Each row is followed by roughly how far along a hidden order it lies, from 0 to 12. A new part has a new order.
In the rows, zero is written as 128.
[111 176 110 125 121 114 113 145 171 123 176 110 177 132 132 131 125 153
 157  77 152 145 146 129 155 103  77 173  70 110] -> 8
[120 204 103 145 127 146 112 162 210 132 172 103 197 155 131  56 131 172
 168  67 173 122  98 135 156 118  41 236  66 147] -> 6
[112  80 145 110 189 139 118 144 120 132 193 147 160 126 121 187 167 120
 137 119 127  93 154 167 114 115 156 151  74  75] -> 9
[123 183 118  81 108 109 110 150 116 125 154 120 133 108 145 127 151 146
 128  75 192 130 158 108 155 106  86  97  93  72] -> 2
[112 168 117 111 150 119 100 146 148 121 179 139 158 129 134 142 113 139
 143  80 153 124 147 145 152  92  93 126  81  85] -> 3
[110  62 140 110 183 151 127 154 146 135 176 116 171 152 114 133 164 130
 142 131 137  91 121 163 124 128 129 207  75 113] -> 12
[135 202 104  92 101 123 107 161 127 128 146 124 144 112 150  88 165 162
 134  56 200 122 155 104 150 119  75 135  84  99] -> 1
[116 114 149  70 140 130 133 150  77 136 132 107 132 134 132 138 174 125
 111 149 176  96 137 136 147 124 129 103 111  72] -> 7
[125 203 104 106 100 128 117 164 158 127 154  96 163 129 146  79 158 172
 149  60 184 121 140  95 161 119  55 180  80 113] -> 4
[119  87 147  88 182 147 120 140  82 136 174 141 140 140 124 158 169 120
 123 131 140  86 126 165 124 125 154 134  94  84] -> 7
[120 184 113  86 102 112 111 150 127 126 158 114 147 117 146 125 150 154
 132  59 184 132 164 107 153 109  78 110  89  82] -> 3
[124 115 151  75 143 146 126 157  90 142 136 114 136 141 131 115 174 131
 109 140 182  92 113 145 143 135 128 121 116  71] -> 6
[123 138 146  68 129 150 133 149  94 140 124  99 115 149 133  89 164 136
 113 135 183  94 100 137 158 130 104 127 121  95] -> 5
[105 100 156  88 165 130 133 134  94 135 146  96 145 154 118 155 149 116
 119 157 141  96 118 166 147 123 141 127 112  78] -> 10
[104 107 146 121 191 147 120 147 146 136 163 112 175 173 110 129 122 121
 139 142 128  99  80 183 147 110 119 189 103 114] -> 10
[129 184 109  89 111 119 102 152 127 126 154 144 132 111 146 123 147 151
 130  65 183 127 150 113 151  99  88  95  94  84] -> 0
[111 117 135 128 176 157 124 158 161 137 179 113 187 163 115 110 151 140
 149 121 134  93 102 163 128 129 115 221  82 125] -> 11
[124 196 113 105 120 133  98 147 144 123 168 134 149 141 141  99 111 145
 128  77 171 131 106 138 168  90   2 103 105 100] -> 0
[115 194 108 102 111 111 114 151 162 124 157 102 170 122 141 119 148 154
 152  64 179 134 171 116 151 103  84 154  73  94] -> 6
